Here is a tiny trained network, its code and every weight. The questions are about switching its units off for an input and a target symbol, where a switched-off unit gives its printed mean instead of its output.

import numpy as np


def w(rows, s, z=0):
    codes = np.array(rows[::2]) - 128.0
    scale = np.full(codes.shape[1], s)
    scale[-1] = z or s
    return codes * scale


def norm(h):
    return h / np.sqrt((h * h).mean(-1, keepdims=True) + 1e-5)


def f(y):
    return y / 2 * (1 + np.tanh(0.7978845608 * (y + 0.044715 * y**3)))


def softmax(a):
    e = np.exp(a - a.max(-1, keepdims=True))
    return e / e.sum(-1, keepdims=True)


def log_softmax(a):
    a = a - a.max(-1, keepdims=True)
    return a - np.log(np.exp(a).sum(-1, keepdims=True))


def net(x, mask):
    ids = ['γζθξπστω'.index(c) for c in x.split()]
    T = len(ids)
    res = E[ids] + P[:T]
    u = 0
    for l in range(2):
        r = norm(res)
        for j in range(2):
            rows = slice(3 * j, 3 * j + 3)
            q, k, v = (r @ M[l][rows].T for M in (Q, K, V))
            z = softmax(np.where(np.tri(T) > 0, q @ k.T / 3**0.5, -1e9)) @ v
            o = O[l][rows]
            res = res + np.where(mask[u + j], z, o[:, -1]) @ o[:, :-1]
        u += 2
        y = f(norm(res) @ A[l][:, :-1].T + A[l][:, -1])
        res = res + np.where(mask[u : u + 4], y, B[l][:, -1]) @ B[l][:, :-1]
        u += 4
    return log_softmax(norm(res)[-1] @ U[:, :-1].T + U[:, -1])


Q, K, V, O, A, B = {}, {}, {}, {}, {}, {}
E = w([
[74,134,105,62,176,25,99,203],'γ',
[103,132,71,99,183,53,117,100],'ζ',
[180,103,144,163,157,55,112,184],'θ',
[101,116,134,226,168,29,199,30],'ξ',
[132,63,205,17,224,180,121,176],'π',
[170,177,219,70,123,142,169,44],'σ',
[123,78,119,72,85,104,146,146],'τ',
[124,85,174,173,105,142,6,120],'ω',
],0.017)
P = w([
[123,238,27,153,44,4,190,171],'0',
[149,217,46,158,41,42,178,126],'1',
[188,185,50,107,72,15,157,115],'2',
[201,151,52,80,82,2,141,104],'3',
[185,120,78,77,88,7,141,105],'4',
[204,98,92,69,95,30,125,100],'5',
[198,76,114,61,105,39,127,89],'6',
[199,48,122,54,115,54,121,80],'7',
[197,33,140,51,124,56,137,80],'8',
[205,19,144,19,154,56,141,88],'9',
],0.0084)
Q[0] = w([
[26,88,146,56,194,139,124,161],'0.h1',
[189,75,188,73,215,2,142,114],'0.h1',
[86,150,168,187,221,222,129,207],'0.h1',
[163,4,211,41,193,82,91,77],'0.h2',
[209,56,149,67,236,35,90,60],'0.h2',
[216,74,84,36,38,55,151,93],'0.h2',
],0.0086)
K[0] = w([
[145,123,124,130,227,156,141,164],'0.h1',
[131,51,158,103,147,134,142,62],'0.h1',
[85,214,78,148,155,179,131,109],'0.h1',
[107,103,194,71,239,133,119,133],'0.h2',
[136,29,158,90,165,172,153,113],'0.h2',
[115,10,167,135,147,160,77,91],'0.h2',
],0.012)
V[0] = w([
[7,53,61,67,185,112,109,89],'0.h1',
[86,236,162,49,109,128,47,49],'0.h1',
[114,7,188,86,2,135,101,118],'0.h1',
[127,192,91,248,22,138,56,83],'0.h2',
[173,136,59,81,43,184,219,147],'0.h2',
[117,144,137,194,64,142,83,131],'0.h2',
],0.0083)
O[0] = w([
[101,166,69,149,37,142,93,75,126],'0.h1',
[33,139,183,69,195,184,165,50,157],'0.h1',
[223,164,132,48,116,59,120,95,254],'0.h1',
[150,163,219,70,203,58,115,97,138],'0.h2',
[41,212,241,137,1,129,140,135,28],'0.h2',
[104,153,227,76,163,100,122,94,145],'0.h2',
],0.0095,0.0083)
A[0] = w([
[127,107,194,160,111,150,4,102,237],'0.n1',
[145,201,148,136,78,65,144,146,118],'0.n2',
[53,137,96,125,91,184,60,108,119],'0.n3',
[116,159,123,124,146,162,190,157,3],'0.n4',
],0.012,0.0031)
B[0] = w([
[144,36,211,112,255,82,22,100,252],'0.n1',
[132,99,141,42,56,102,87,99,190],'0.n2',
[95,164,27,52,173,97,136,43,201],'0.n3',
[97,49,182,100,189,187,105,108,98],'0.n4',
],0.0098,0.0032)
Q[1] = w([
[32,160,175,170,121,190,135,188],'1.h1',
[62,195,160,148,44,180,192,188],'1.h1',
[107,123,154,163,127,184,10,92],'1.h1',
[170,104,68,68,110,105,211,140],'1.h2',
[133,48,99,113,204,11,55,67],'1.h2',
[141,203,225,59,129,99,150,71],'1.h2',
],0.012)
K[1] = w([
[89,251,169,145,126,152,155,171],'1.h1',
[110,221,147,99,112,84,209,190],'1.h1',
[152,124,186,93,168,78,105,89],'1.h1',
[159,11,95,125,61,196,113,88],'1.h2',
[248,83,186,103,173,144,165,13],'1.h2',
[92,140,197,153,128,143,59,168],'1.h2',
],0.013)
V[1] = w([
[95,66,91,164,159,193,106,120],'1.h1',
[79,69,185,140,177,128,8,123],'1.h1',
[114,85,136,175,70,163,71,129],'1.h1',
[152,126,136,195,117,154,184,118],'1.h2',
[134,146,142,84,90,96,215,72],'1.h2',
[101,100,145,225,158,43,98,66],'1.h2',
],0.013)
O[1] = w([
[131,146,211,135,213,110,108,122,91],'1.h1',
[188,98,107,21,244,106,143,120,255],'1.h1',
[111,135,157,114,154,69,49,32,65],'1.h1',
[108,67,150,225,105,184,154,118,30],'1.h2',
[217,147,121,123,37,114,190,63,143],'1.h2',
[183,9,11,130,196,43,170,73,208],'1.h2',
],0.011,0.0093)
A[1] = w([
[106,90,5,150,160,60,119,203,105],'1.n1',
[174,254,128,233,107,184,130,35,153],'1.n2',
[204,85,24,141,73,123,236,189,144],'1.n3',
[52,93,137,204,78,121,32,211,253],'1.n4',
],0.0093,0.0042)
B[1] = w([
[183,173,214,177,149,132,129,143,246],'1.n1',
[216,58,137,56,254,207,113,68,182],'1.n2',
[30,121,208,145,122,203,81,99,254],'1.n3',
[218,125,135,55,203,31,138,153,222],'1.n4',
],0.012,0.0074)
U = w([
[115,214,75,150,108,74,131,171,5],'γ',
[85,211,78,166,148,143,116,65,89],'ζ',
[161,175,203,193,131,124,129,162,92],'θ',
[124,44,103,199,105,126,208,99,50],'ξ',
[104,119,66,121,133,209,172,211,181],'π',
[101,110,208,100,123,213,198,89,96],'σ',
[137,138,119,101,11,94,147,99,66],'τ',
[143,110,107,67,159,82,160,105,150],'ω',
],0.012,0.0031)

Each question gives the input, a string of symbols that net reads in full, and the target symbol t.
The units are the heads (3 rows each of Q, K, V and O) and the neurons (one row each of A and B). Each row of codes is followed by its name. A weight is (code - 128) times the scale printed after its matrix; where a second scale follows, it is the last column's (O, A, B and U).
mask holds one flag per unit, layer by layer, with each layer's heads first. A switched-off unit (its flag False) gives its mean, the last column of its rows in O or B, instead of its output. The means were averaged over made-up inputs and are rounded, as every weight is.
A unit's drop is (log p(t) with every unit on - log p(t) with that unit switched off) / (log p(t) with every unit on - log p(t) with every unit switched off).
The circuit of an input: a set's keep is (log p(t) with only the set's units on - log p(t) with every unit switched off) / (log p(t) with every unit on - log p(t) with every unit switched off). Starting from all 12 units, units are removed one at a time, each time the one whose removal leaves the highest keep (on an exact tie, the one counted first), for as long as the keep stays at least 0.8.
circuit, biggest first: the units of the circuit, biggest drop first
most important unit: the unit with the biggest drop
top k neurons in layer l: the k neurons of layer l with the biggest drops, biggest first
which heads matter: for each layer, one digit per head in row order, 1 if its drop is at least 0.15 and else 0, layers parted by /
drop when u is switched off: that unit's drop, to one decimal
input ξ γ ζ ξ ζ ζ, target ξ: most important unit	1.h2
input π ω ζ ξ ξ ω ζ ω σ, target σ: circuit, biggest first	[0.h2; 1.h2]
input ω θ ω θ ζ ζ, target θ: top 2 neurons in layer 1	[1.n1; 1.n3]
input ω ω σ ζ ζ, target σ: which heads matter	11 / 10
input ω ω ω θ γ γ, target θ: which heads matter	11 / 10
input ω ζ θ θ θ, target θ: which heads matter	11 / 00
input ζ θ γ θ ζ θ ζ τ σ, target τ: which heads matter	10 / 00
input ω γ τ τ σ τ γ, target τ: which heads matter	01 / 00
input π ω ζ θ π γ ξ ζ τ, target τ: which heads matter	10 / 10
input ω ω ξ ξ ξ ω ω ξ π ω, target ξ: which heads matter	01 / 01
input τ τ ζ σ, target τ: circuit, biggest first	[0.h2; 1.h1]
input ω π ξ θ ω γ, target γ: which heads matter	01 / 10
input ζ ω ζ ζ γ, target ζ: top 3 neurons in layer 1	[1.n3; 1.n4; 1.n1]
input ξ ω τ θ ζ ω ω γ σ ξ, target σ: which heads matter	01 / 00
input ζ τ ω θ τ θ, target τ: most important unit	0.h2
input ω ζ τ ω θ θ θ, target θ: which heads matter	01 / 10
input ζ γ ζ ζ ξ, target ξ: which heads matter	00 / 01
input θ θ ω π ζ, target ζ: which heads matter	11 / 10
input τ ω ω ζ ω θ ζ σ θ, target σ: circuit, biggest first	[0.h2; 1.h2; 1.n3]
input ζ ζ ζ ξ ξ ω θ ξ τ ξ, target τ: which heads matter	11 / 00
input τ θ θ, target τ: most important unit	0.n2
input ζ ω ω ω σ ω θ ξ ξ, target ξ: top 3 neurons in layer 1	[1.n4; 1.n3; 1.n2]
input σ τ θ σ ζ, target σ: top 2 neurons in layer 1	[1.n2; 1.n3]
input τ ζ ξ ζ ξ γ ζ γ, target ζ: top 2 neurons in layer 1	[1.n3; 1.n1]
input γ π γ ζ ω ω σ, target σ: drop when 0.h2 is switched off	1.4
input ω π γ ω, target π: drop when 1.n4 is switched off	0.0
